Below is a small trained network, with its code and all its weights. Each question gives an input and a target symbol and asks what happens when units are switched off, that is, made to give their printed mean instead of their output.

import numpy as np


def w(rows, s, z=0):
    codes = np.array(rows[::2]) - 128.0
    scale = np.full(codes.shape[1], s)
    scale[-1] = z or s
    return codes * scale


def f(y):
    return np.maximum(y, 0)


def softmax(a):
    e = np.exp(a - a.max(-1, keepdims=True))
    return e / e.sum(-1, keepdims=True)


def log_softmax(a):
    a = a - a.max(-1, keepdims=True)
    return a - np.log(np.exp(a).sum(-1, keepdims=True))


def net(x, mask):
    ids = ['αβγδζθλμξσφψω'.index(c) for c in x.split()]
    T = len(ids)
    res = E[ids] + P[:T]
    u = 0
    for l in range(2):
        r = res
        for j in range(2):
            rows = slice(3 * j, 3 * j + 3)
            q, k, v = (r @ M[l][rows].T for M in (Q, K, V))
            z = softmax(np.where(np.tri(T) > 0, q @ k.T / 3**0.5, -1e9)) @ v
            o = O[l][rows]
            res = res + np.where(mask[u + j], z, o[:, -1]) @ o[:, :-1]
        u += 2
        y = f(res @ A[l][:, :-1].T + A[l][:, -1])
        res = res + np.where(mask[u : u + 16], y, B[l][:, -1]) @ B[l][:, :-1]
        u += 16
    return log_softmax(res[-1] @ U[:, :-1].T + U[:, -1])


Q, K, V, O, A, B = {}, {}, {}, {}, {}, {}
E = w([
[115,25,82,134,122],'α',
[222,119,219,79,99],'β',
[139,105,99,173,150],'γ',
[105,159,130,149,122],'δ',
[73,96,156,106,57],'ζ',
[99,170,105,127,185],'θ',
[192,207,104,148,226],'λ',
[62,175,174,123,46],'μ',
[245,139,130,74,6],'ξ',
[176,245,195,94,137],'σ',
[130,153,168,178,67],'φ',
[90,166,91,39,141],'ψ',
[101,124,24,17,92],'ω',
],0.018)
P = w([
[152,119,108,137,89],'0',
[98,119,105,255,134],'1',
[125,116,208,5,166],'2',
[95,169,126,212,152],'3',
[128,175,176,12,113],'4',
[91,207,129,197,144],'5',
[130,184,171,21,92],'6',
],0.009)
Q[0] = w([
[80,172,45,142,201],'L0H1',
[158,118,81,45,66],'L0H1',
[177,154,28,225,97],'L0H1',
[66,92,102,108,86],'L0H2',
[27,163,2,134,191],'L0H2',
[112,146,118,167,122],'L0H2',
],0.0083)
K[0] = w([
[77,69,72,161,182],'L0H1',
[127,151,157,66,89],'L0H1',
[173,9,178,146,88],'L0H1',
[100,51,151,150,116],'L0H2',
[62,125,72,155,230],'L0H2',
[130,114,126,170,151],'L0H2',
],0.011)
V[0] = w([
[160,201,2,86,155],'L0H1',
[84,100,93,101,153],'L0H1',
[167,41,12,195,155],'L0H1',
[111,190,191,232,157],'L0H2',
[162,178,93,143,73],'L0H2',
[122,123,121,160,211],'L0H2',
],0.0059)
O[0] = w([
[148,171,204,11,172,198],'L0H1',
[124,253,102,100,126,196],'L0H1',
[162,206,115,143,49,135],'L0H1',
[174,156,55,166,131,2],'L0H2',
[128,72,198,83,239,114],'L0H2',
[57,108,105,108,94,98],'L0H2',
],0.0054,0.0023)
A[0] = w([
[92,194,154,181,148,183],'L0N1',
[113,152,109,90,205,190],'L0N2',
[159,210,154,133,121,98],'L0N3',
[127,155,41,74,89,122],'L0N4',
[144,87,106,100,97,2],'L0N5',
[108,159,188,94,131,172],'L0N6',
[117,183,133,106,197,43],'L0N7',
[167,104,153,82,83,3],'L0N8',
[172,214,141,87,92,146],'L0N9',
[104,109,165,221,84,128],'L0N10',
[164,88,142,122,80,66],'L0N11',
[12,104,90,119,88,128],'L0N12',
[72,146,36,119,161,35],'L0N13',
[119,188,126,199,164,189],'L0N14',
[164,91,153,84,91,200],'L0N15',
[120,138,196,143,214,78],'L0N16',
],0.011,0.005)
B[0] = w([
[99,156,128,110,220,200],'L0N1',
[142,141,134,46,96,244],'L0N2',
[179,94,173,141,184,173],'L0N3',
[96,184,123,138,82,214],'L0N4',
[109,155,170,99,196,144],'L0N5',
[61,117,159,186,101,242],'L0N6',
[165,113,191,194,136,195],'L0N7',
[63,176,30,129,137,165],'L0N8',
[103,67,166,104,162,228],'L0N9',
[39,104,180,106,58,197],'L0N10',
[153,114,80,137,137,163],'L0N11',
[207,254,176,177,84,254],'L0N12',
[156,183,99,212,115,181],'L0N13',
[58,82,78,96,226,199],'L0N14',
[201,166,89,113,124,240],'L0N15',
[123,151,73,158,91,162],'L0N16',
],0.0081,0.0069)
Q[1] = w([
[120,66,85,107,160],'L1H1',
[187,126,128,239,163],'L1H1',
[87,110,56,236,102],'L1H1',
[135,235,156,57,100],'L1H2',
[165,184,176,178,79],'L1H2',
[172,3,119,254,147],'L1H2',
],0.0088)
K[1] = w([
[168,90,73,96,146],'L1H1',
[146,15,94,157,55],'L1H1',
[56,5,74,176,108],'L1H1',
[179,209,162,42,66],'L1H2',
[141,121,138,119,70],'L1H2',
[102,2,124,131,155],'L1H2',
],0.0095)
V[1] = w([
[142,124,202,164,3],'L1H1',
[73,142,29,90,49],'L1H1',
[99,149,209,198,150],'L1H1',
[46,109,71,127,3],'L1H2',
[254,91,65,131,149],'L1H2',
[43,43,105,118,102],'L1H2',
],0.007)
O[1] = w([
[200,122,217,159,151,198],'L1H1',
[118,254,122,128,189,172],'L1H1',
[105,121,184,174,148,173],'L1H1',
[106,134,59,122,128,169],'L1H2',
[106,124,48,141,126,2],'L1H2',
[114,99,100,213,147,64],'L1H2',
],0.007,0.0083)
A[1] = w([
[161,99,101,53,153,91],'L1N1',
[76,2,162,105,105,88],'L1N2',
[155,116,135,86,71,105],'L1N3',
[182,131,149,141,74,118],'L1N4',
[84,127,180,116,68,122],'L1N5',
[107,168,88,48,166,52],'L1N6',
[168,77,132,161,93,157],'L1N7',
[160,142,80,174,86,141],'L1N8',
[81,128,150,134,137,145],'L1N9',
[80,100,158,113,181,138],'L1N10',
[129,117,100,231,151,2],'L1N11',
[88,169,138,125,124,96],'L1N12',
[69,115,149,151,117,108],'L1N13',
[124,155,126,120,178,98],'L1N14',
[183,94,75,121,177,80],'L1N15',
[109,90,72,194,165,189],'L1N16',
],0.014,0.0083)
B[1] = w([
[50,86,193,228,121,174],'L1N1',
[129,168,131,211,192,156],'L1N2',
[109,64,103,50,191,188],'L1N3',
[177,125,48,56,102,202],'L1N4',
[187,109,121,186,203,252],'L1N5',
[106,142,177,175,119,218],'L1N6',
[193,199,82,183,76,154],'L1N7',
[59,140,129,123,170,174],'L1N8',
[79,133,122,89,47,199],'L1N9',
[123,95,49,93,127,205],'L1N10',
[94,39,52,134,103,152],'L1N11',
[129,59,115,159,115,219],'L1N12',
[147,29,119,91,82,170],'L1N13',
[164,123,116,138,64,185],'L1N14',
[167,2,89,172,64,147],'L1N15',
[193,195,115,145,200,155],'L1N16',
],0.0083,0.012)
U = w([
[138,146,115,240,68,252],'α',
[254,168,117,131,103,110],'β',
[106,125,52,118,158,98],'γ',
[30,103,99,42,31,185],'δ',
[203,89,208,205,44,55],'ζ',
[127,225,99,171,242,165],'θ',
[198,110,136,210,230,18],'λ',
[91,38,169,156,34,63],'μ',
[184,72,81,110,30,51],'ξ',
[135,89,206,67,198,185],'σ',
[75,83,145,197,195,10],'φ',
[105,214,239,208,102,163],'ψ',
[130,232,43,20,64,88],'ω',
],0.0073,0.0048)

Each question gives the input, a string of symbols that net reads in full, and the target symbol t.
The units are the heads (3 rows each of Q, K, V and O) and the neurons (one row each of A and B). Each row of codes is followed by its name. A weight is (code - 128) times the scale printed after its matrix; where a second scale follows, it is the last column's (O, A, B and U).
mask holds one flag per unit, layer by layer, with each layer's heads first. A switched-off unit (its flag False) gives its mean, the last column of its rows in O or B, instead of its output. The means were averaged over made-up inputs and are rounded, as every weight is.
A unit's drop is (log p(t) with every unit on - log p(t) with that unit switched off) / (log p(t) with every unit on - log p(t) with every unit switched off).
The circuit of an input: a set's keep is (log p(t) with only the set's units on - log p(t) with every unit switched off) / (log p(t) with every unit on - log p(t) with every unit switched off). Starting from the 12 units with the biggest drops (on a tie, the unit counted first), units are removed one at a time, each time the one whose removal leaves the highest keep (on an exact tie, the one counted first), for as long as the keep stays at least 0.8.
units of the circuit, in order: the units of the circuit, biggest drop first
unit that matters most: the unit with the biggest drop
k most important neurons: the k neurons with the biggest drops, biggest first
k most important neurons of layer l: the k neurons of layer l with the biggest drops, biggest first
which heads matter: for each layer, one digit per head in row order, 1 if its drop is at least 0.15 and else 0, layers parted by /
input φ α σ α α, target λ: which heads matter : 00 / 10
input ψ α ψ ψ β, target σ: units of the circuit, in order : L0N9, L1N3
input α α λ ξ σ δ α, target λ: most important neuron : L1N2
input λ α θ, target φ: 2 most important neurons : L1N2, L0N12
input ψ ξ φ α α ω ζ, target ψ: units of the circuit, in order : L1H1, L0N12, L1N10
input α σ ψ ξ α, target σ: which heads matter : 10 / 00
input α ζ δ δ ω σ, target σ: which heads matter : 00 / 01
input α ψ α ψ ζ, target σ: 2 most important neurons of layer 0 : L0N13, L0N4
input ζ α θ λ α, target φ: 3 most important neurons : L1N2, L0N1, L0N3
input θ α β α β λ, target λ: units of the circuit, in order : L0N3, L0N7
input ψ ψ ξ α ω ψ ω, target ψ: which heads matter : 10 / 10
input ω γ α, target ψ: which heads matter : 00 / 10
input ξ α λ λ σ, target λ: 2 most important neurons of layer 1 : L1N2, L1N5
input θ β σ α β, target λ: units of the circuit, in order : L1H1, L1N2, L0N12, L0N3
input θ μ ζ α α ω β, target ψ: which heads matter : 00 / 11
input α α ζ α α δ, target δ: which heads matter : 00 / 00
input θ β α α δ ψ β, target σ: 2 most important neurons : L0N12, L0N8
input θ β α ζ β μ, target μ: which heads matter : 00 / 00
input γ θ θ α θ λ, target λ: units of the circuit, in order : L0N3, L1N15, L0N14
input θ θ ξ μ, target μ: most important neuron of layer 1 : L1N13
input β α ψ α λ, target σ: unit that matters most : L0N7
input α θ α, target δ: units of the circuit, in order : L1H1, L0N14, L0N1
input θ ψ α λ λ α ξ, target μ: 3 most important neurons of layer 1 : L1N1, L1N15, L1N5
input ψ θ α α θ, target δ: 2 most important neurons of layer 1 : L1N10, L1N9
input λ α ξ α ζ ψ γ, target σ: which heads matter : 01 / 01
input ψ θ θ α α σ, target σ: 2 most important neurons : L0N3, L0N9
